Below is a small trained network, with its code and all its weights. Each question gives an input and a class and asks what happens when units are switched off, that is, made to give their printed mean instead of their output.

import numpy as np


def w(rows, s, z=0):
    codes = np.array(rows[::2]) - 128.0
    scale = np.full(codes.shape[1], s)
    scale[-1] = z or s
    return codes * scale


def norm(h):
    return h / np.sqrt((h * h).mean(-1, keepdims=True) + 1e-5)


def f(y):
    return y / 2 * (1 + np.tanh(0.7978845608 * (y + 0.044715 * y**3)))


def log_softmax(a):
    a = a - a.max(-1, keepdims=True)
    return a - np.log(np.exp(a).sum(-1, keepdims=True))


def net(x, mask):
    res = np.array(x, float).reshape(1, 5) / 4 @ E
    u = 0
    for l in range(3):
        y = f(norm(res) @ A[l][:, :-1].T + A[l][:, -1])
        res = res + np.where(mask[u : u + 10], y, B[l][:, -1]) @ B[l][:, :-1]
        u += 10
    return log_softmax(norm(res)[-1] @ U[:, :-1].T + U[:, -1])


A, B = {}, {}
E = w([
[211,153,128,201,105,37,154,136,126,103,2,115],'x0',
[155,47,237,129,108,163,140,162,144,197,82,208],'x1',
[150,132,69,146,217,202,18,47,47,150,29,227],'x2',
[152,161,132,107,146,122,137,155,107,147,132,108],'x3',
[172,141,110,126,119,128,152,119,125,122,182,193],'x4',
],0.0092)
A[0] = w([
[117,175,71,128,111,96,131,74,147,63,174,58,28],'L0N0',
[154,178,156,136,95,90,158,79,123,125,70,135,31],'L0N1',
[148,140,137,100,53,113,120,194,185,68,152,100,79],'L0N2',
[61,105,153,75,126,158,119,158,112,156,184,151,72],'L0N3',
[65,103,108,2,138,187,195,99,132,119,164,101,8],'L0N4',
[185,113,119,222,89,50,179,174,136,98,69,101,13],'L0N5',
[113,182,86,146,114,102,102,101,114,95,163,84,2],'L0N6',
[175,56,234,118,113,160,183,169,175,185,120,153,96],'L0N7',
[136,115,98,126,135,147,108,96,59,119,106,135,151],'L0N8',
[63,137,165,121,97,75,163,176,158,127,181,117,59],'L0N9',
],0.0094,0.0037)
B[0] = w([
[64,66,159,53,180,105,111,225,141,56,65,161,229],'L0N0',
[119,160,107,96,56,137,88,117,74,166,179,147,168],'L0N1',
[144,114,162,175,165,241,200,94,170,98,128,77,199],'L0N2',
[137,195,125,135,44,77,54,96,127,145,96,119,189],'L0N3',
[149,153,60,160,42,178,54,147,32,140,157,51,194],'L0N4',
[115,141,69,127,1,113,77,83,85,144,168,107,240],'L0N5',
[123,62,88,105,121,64,109,205,109,114,79,243,189],'L0N6',
[48,101,121,40,176,68,120,207,121,66,73,139,254],'L0N7',
[156,145,145,80,192,125,94,98,119,158,115,133,198],'L0N8',
[163,106,204,163,162,163,194,54,153,135,106,131,202],'L0N9',
],0.0087,0.0085)
A[1] = w([
[121,132,166,128,128,175,254,60,149,122,107,78,80],'L1N0',
[179,144,169,89,134,127,189,135,134,143,170,75,61],'L1N1',
[134,139,112,108,163,173,100,84,143,79,206,109,8],'L1N2',
[113,107,126,134,132,162,160,167,178,116,133,101,99],'L1N3',
[56,147,128,145,99,210,82,152,152,228,229,132,4],'L1N4',
[111,150,176,142,61,149,143,97,96,149,165,99,142],'L1N5',
[146,152,110,205,176,92,118,129,78,81,165,98,89],'L1N6',
[153,108,197,150,116,97,119,151,128,192,117,129,67],'L1N7',
[187,134,137,119,211,135,100,70,105,163,102,149,109],'L1N8',
[188,178,91,206,54,44,188,88,137,196,97,137,67],'L1N9',
],0.0082,0.0032)
B[1] = w([
[140,154,149,210,118,168,213,75,162,184,244,106,201],'L1N0',
[117,92,88,211,113,77,114,123,187,182,118,151,145],'L1N1',
[80,81,118,118,122,78,166,108,89,85,35,98,141],'L1N2',
[137,70,130,171,161,60,120,97,134,186,126,181,163],'L1N3',
[193,158,159,130,9,110,61,149,2,101,99,115,172],'L1N4',
[178,160,144,120,192,34,51,83,127,109,178,123,189],'L1N5',
[160,46,170,93,104,130,232,165,99,101,31,182,124],'L1N6',
[133,134,116,62,114,118,157,148,125,59,124,130,127],'L1N7',
[102,163,158,202,142,111,150,102,189,187,161,76,253],'L1N8',
[55,158,142,133,32,132,49,104,94,102,58,49,174],'L1N9',
],0.0073,0.0049)
A[2] = w([
[172,135,48,145,44,124,111,157,90,67,127,134,7],'L2N0',
[101,123,178,165,146,128,245,119,186,88,188,77,126],'L2N1',
[152,156,33,124,198,122,167,185,125,62,93,95,87],'L2N2',
[173,114,26,222,254,189,112,138,111,146,119,148,70],'L2N3',
[116,211,155,79,209,149,100,80,99,126,60,105,100],'L2N4',
[83,94,59,91,217,63,149,176,110,21,124,104,117],'L2N5',
[107,128,97,176,126,109,166,148,142,109,54,136,88],'L2N6',
[67,69,99,74,191,87,149,253,124,98,86,201,155],'L2N7',
[104,214,130,158,210,154,104,36,171,205,116,136,100],'L2N8',
[206,37,216,79,109,133,128,156,134,182,75,181,13],'L2N9',
],0.0079,0.0016)
B[2] = w([
[179,174,144,121,104,131,112,113,69,115,116,83,183],'L2N0',
[194,96,40,198,225,243,156,117,144,167,88,201,182],'L2N1',
[71,111,213,109,55,138,155,198,117,80,135,212,159],'L2N2',
[225,36,173,203,190,190,185,114,208,177,102,167,174],'L2N3',
[108,116,120,185,141,116,177,146,242,95,139,107,192],'L2N4',
[79,156,164,115,204,80,159,169,132,147,35,211,214],'L2N5',
[141,128,100,62,101,118,104,122,105,39,163,135,145],'L2N6',
[126,157,231,70,167,71,196,204,127,92,116,240,250],'L2N7',
[147,98,126,195,132,152,255,111,131,101,238,67,189],'L2N8',
[111,194,33,48,122,87,139,192,160,83,169,121,158],'L2N9',
],0.0081,0.011)
U = w([
[178,58,119,229,192,188,209,45,213,181,168,114,95],'0',
[100,121,130,1,198,91,145,186,136,113,81,215,29],'1',
[143,169,79,105,42,136,6,39,22,153,131,54,253],'2',
],0.0096,0.00073)

Each question gives the input, the list of numbers given to net, and the class t.
The units are the neurons (one row each of A and B). Each row of codes is followed by its name. A weight is (code - 128) times the scale printed after its matrix; where a second scale follows, it is the last column's (A, B and U).
mask holds one flag per neuron, layer by layer. A switched-off neuron (its flag False) gives its mean, the last column of its row in B, instead of its output. The means were averaged over made-up inputs and are rounded, as every weight is.
A unit's drop is (log p(t) with every unit on - log p(t) with that unit switched off) / (log p(t) with every unit on - log p(t) with every unit switched off).
The circuit of an input: a set's keep is (log p(t) with only the set's units on - log p(t) with every unit switched off) / (log p(t) with every unit on - log p(t) with every unit switched off). Starting from the 12 units with the biggest drops (on a tie, the unit counted first), units are removed one at a time, each time the one whose removal leaves the highest keep (on an exact tie, the one counted first), for as long as the keep stays at least 0.8.
units of the circuit, in order: the units of the circuit, biggest drop first
top k neurons: the k neurons with the biggest drops, biggest first
top k neurons in layer l: the k neurons of layer l with the biggest drops, biggest first
drop when u is switched off: that unit's drop, to one decimal
input [-8,-4,-6,-7,-5], class 2: units of the circuit, in order	L0N4
input [-6,-4,-4,-7,-3], class 2: top 2 neurons	L0N4, L0N7
input [4,5,5,-2,-3], class 0: top 2 neurons	L0N0, L1N8
input [7,-5,-7,-7,7], class 0: top 2 neurons	L0N2, L0N9
input [-4,-3,1,-3,1], class 2: top 2 neurons	L0N4, L0N7
input [6,7,-8,1,-7], class 0: top 3 neurons	L0N2, L0N0, L0N9
input [-1,4,4,1,-3], class 0: top 3 neurons in layer 0	L0N0, L0N6, L0N8
input [-8,-4,7,5,-3], class 2: top 3 neurons	L1N4, L0N4, L0N9
input [8,-2,8,3,3], class 0: top 3 neurons in layer 2	L2N8, L2N4, L2N3
input [-5,-6,-6,6,-8], class 0: top 2 neurons in layer 2	L2N1, L2N7
input [3,0,-3,1,8], class 0: top 4 neurons	L0N2, L1N0, L0N4, L0N3
input [-4,-5,-6,-3,-6], class 0: top 3 neurons	L0N9, L0N2, L0N7
input [4,3,-1,4,-4], class 2: top 2 neurons	L0N5, L0N0
input [7,-2,-5,5,-2], class 2: units of the circuit, in order	L0N5
input [-6,4,-7,-4,-3], class 0: drop when L0N9 is switched off	2.4
input [7,2,6,7,-4], class 2: drop when L0N5 is switched off	0.2
input [-8,-2,-4,-6,-4], class 2: drop when L0N4 is switched off	0.3
input [3,-5,8,7,2], class 0: drop when L1N2 is switched off	0.0
